Here is a tiny trained network, its code and every weight. The questions are about switching its units off for an input and a class, where a switched-off unit gives its printed mean instead of its output.

import numpy as np


def w(rows, s, z=0):
    codes = np.array(rows[::2]) - 128.0
    scale = np.full(codes.shape[1], s)
    scale[-1] = z or s
    return codes * scale


def norm(h):
    return h / np.sqrt((h * h).mean(-1, keepdims=True) + 1e-5)


def f(y):
    return y / 2 * (1 + np.tanh(0.7978845608 * (y + 0.044715 * y**3)))


def log_softmax(a):
    a = a - a.max(-1, keepdims=True)
    return a - np.log(np.exp(a).sum(-1, keepdims=True))


def net(x, mask):
    res = np.array(x, float).reshape(1, 8) / 4 @ E
    u = 0
    for l in range(2):
        y = f(norm(res) @ A[l][:, :-1].T + A[l][:, -1])
        res = res + np.where(mask[u : u + 7], y, B[l][:, -1]) @ B[l][:, :-1]
        u += 7
    return log_softmax(norm(res)[-1] @ U[:, :-1].T + U[:, -1])


A, B = {}, {}
E = w([
[130,138,122,132,137,131,122,124,137,127,124,123],'x0',
[174,177,67,98,138,137,78,179,2,132,38,133],'x1',
[127,141,129,132,131,135,135,136,138,117,124,141],'x2',
[197,128,137,215,139,168,110,3,77,195,115,247],'x3',
[14,69,103,100,252,152,134,111,83,119,108,183],'x4',
[128,118,134,124,122,127,124,129,124,130,127,129],'x5',
[128,120,133,128,125,127,132,127,116,130,134,121],'x6',
[134,137,122,116,135,133,133,130,148,129,119,141],'x7',
],0.0051)
A[0] = w([
[151,103,188,161,143,110,133,34,175,151,151,166,119],'L0N1',
[218,168,139,133,33,101,129,177,169,126,144,69,161],'L0N2',
[77,95,141,129,98,135,126,112,208,124,161,101,151],'L0N3',
[182,137,135,150,152,107,119,85,94,153,106,174,6],'L0N4',
[171,142,150,163,74,115,138,145,177,137,160,116,142],'L0N5',
[178,147,152,129,128,107,110,164,120,141,104,106,69],'L0N6',
[254,170,136,169,13,128,122,77,148,135,138,137,47],'L0N7',
],0.0098,0.0024)
B[0] = w([
[22,105,34,144,94,203,184,141,176,108,213,178,228],'L0N1',
[155,152,80,202,82,253,132,44,94,126,155,243,254],'L0N2',
[212,135,202,150,152,54,104,66,139,137,139,140,205],'L0N3',
[214,130,139,119,113,88,82,79,100,113,27,136,193],'L0N4',
[115,86,151,69,154,67,112,28,132,128,59,103,193],'L0N5',
[22,100,72,44,120,167,151,122,44,83,130,102,158],'L0N6',
[101,126,188,86,193,33,130,253,153,129,143,35,254],'L0N7',
],0.0067,0.0099)
A[1] = w([
[144,162,139,131,99,196,127,145,82,172,96,107,19],'L1N1',
[199,160,164,162,131,164,109,92,98,170,108,159,88],'L1N2',
[105,114,199,142,190,70,144,185,182,160,161,102,57],'L1N3',
[122,109,184,162,142,149,140,42,175,163,133,144,10],'L1N4',
[125,138,141,107,176,91,119,246,118,153,88,77,90],'L1N5',
[109,119,120,122,99,105,155,124,195,145,176,90,185],'L1N6',
[188,135,154,119,116,42,118,108,149,150,108,116,146],'L1N7',
],0.014,0.0011)
B[1] = w([
[83,96,92,179,128,160,165,119,203,144,167,192,182],'L1N1',
[111,97,154,102,202,53,111,169,125,151,86,92,205],'L1N2',
[118,60,60,149,215,90,89,114,79,184,1,212,242],'L1N3',
[157,190,157,108,54,135,142,211,144,110,179,37,244],'L1N4',
[195,199,221,117,34,127,144,117,179,94,227,32,228],'L1N5',
[147,117,111,114,182,141,82,106,35,139,13,160,210],'L1N6',
[80,141,116,120,100,185,160,124,146,99,199,126,203],'L1N7',
],0.0077,0.011)
U = w([
[181,192,239,75,60,88,130,151,148,103,212,6,213],'0',
[124,57,120,112,230,41,77,124,76,190,3,168,157],'1',
[31,109,39,168,64,250,191,131,139,139,208,219,2],'2',
],0.0064,0.00096)

Each question gives the input, the list of numbers given to net, and the class t.
The units are the neurons (one row each of A and B). Each row of codes is followed by its name. A weight is (code - 128) times the scale printed after its matrix; where a second scale follows, it is the last column's (A, B and U).
mask holds one flag per neuron, layer by layer. A switched-off neuron (its flag False) gives its mean, the last column of its row in B, instead of its output. The means were averaged over made-up inputs and are rounded, as every weight is.
A unit's drop is (log p(t) with every unit on - log p(t) with that unit switched off) / (log p(t) with every unit on - log p(t) with every unit switched off).
The circuit of an input: a set's keep is (log p(t) with only the set's units on - log p(t) with every unit switched off) / (log p(t) with every unit on - log p(t) with every unit switched off). Starting from the 12 units with the biggest drops (on a tie, the unit counted first), units are removed one at a time, each time the one whose removal leaves the highest keep (on an exact tie, the one counted first), for as long as the keep stays at least 0.8.
circuit, biggest first: the units of the circuit, biggest drop first
most important unit: the unit with the biggest drop
k most important neurons: the k neurons with the biggest drops, biggest first
k most important neurons of layer l: the k neurons of layer l with the biggest drops, biggest first
drop when u is switched off: that unit's drop, to one decimal
input [4,-2,2,7,8,-6,0,-3], class 2: circuit, biggest first => [L0N1]
input [8,-3,5,6,-2,-8,3,1], class 1: 2 most important neurons => [L0N7 L0N1]
input [6,-1,8,6,3,-7,0,-1], class 2: 2 most important neurons => [L0N1 L0N3]
input [1,-6,4,-4,3,4,-3,8], class 1: 2 most important neurons => [L1N3 L0N2]
input [4,-1,-5,3,5,0,5,2], class 2: 3 most important neurons => [L0N7 L0N1 L0N3]
input [-6,5,-3,0,2,-8,-6,4], class 0: 3 most important neurons => [L0N2 L0N1 L1N3]
input [-1,6,1,0,1,-7,-8,8], class 0: 4 most important neurons => [L0N2 L0N1 L1N3 L1N5]
input [5,-8,2,3,-8,-5,-3,-7], class 1: circuit, biggest first => [L0N7 L1N3]
input [8,5,-7,6,-3,-3,-2,-5], class 0: 2 most important neurons => [L0N7 L1N5]
input [4,-4,-3,1,4,-5,0,-4], class 2: 4 most important neurons => [L0N1 L0N7 L1N5 L0N4]
input [-4,1,-4,-3,5,-8,-3,-2], class 0: 3 most important neurons of layer 0 => [L0N2 L0N1 L0N3]
input [5,-1,-7,7,6,2,-2,5], class 2: 4 most important neurons => [L0N1 L0N3 L1N5 L1N3]
input [-8,2,-5,-6,5,-5,-8,2], class 0: 2 most important neurons => [L1N5 L0N2]
input [-8,-7,6,-6,5,-7,-3,1], class 1: most important neuron => [L1N3]
input [4,7,-8,-1,-4,3,3,3], class 2: 2 most important neurons of layer 0 => [L0N2 L0N6]
input [-4,4,-8,-3,8,-6,6,2], class 0: 2 most important neurons of layer 0 => [L0N2 L0N1]
input [3,-6,-8,-3,1,8,-7,6], class 1: 2 most important neurons of layer 1 => [L1N3 L1N5]
input [1,2,-2,-7,-1,-3,8,3], class 2: drop when L0N7 is switched off => 0.1
input [1,-1,5,2,-4,5,-4,3], class 1: drop when L1N3 is switched off => 0.0
input [7,3,7,-6,-6,-7,8,5], class 2: most important unit => L0N2
input [5,8,6,3,-4,-2,-1,-6], class 0: drop when L0N7 is switched off => 6.1
input [2,-7,-4,2,-4,2,-4,7], class 1: drop when L1N3 is switched off => 0.1
input [4,-1,3,5,4,8,0,-6], class 2: 3 most important neurons => [L0N1 L0N3 L1N5]
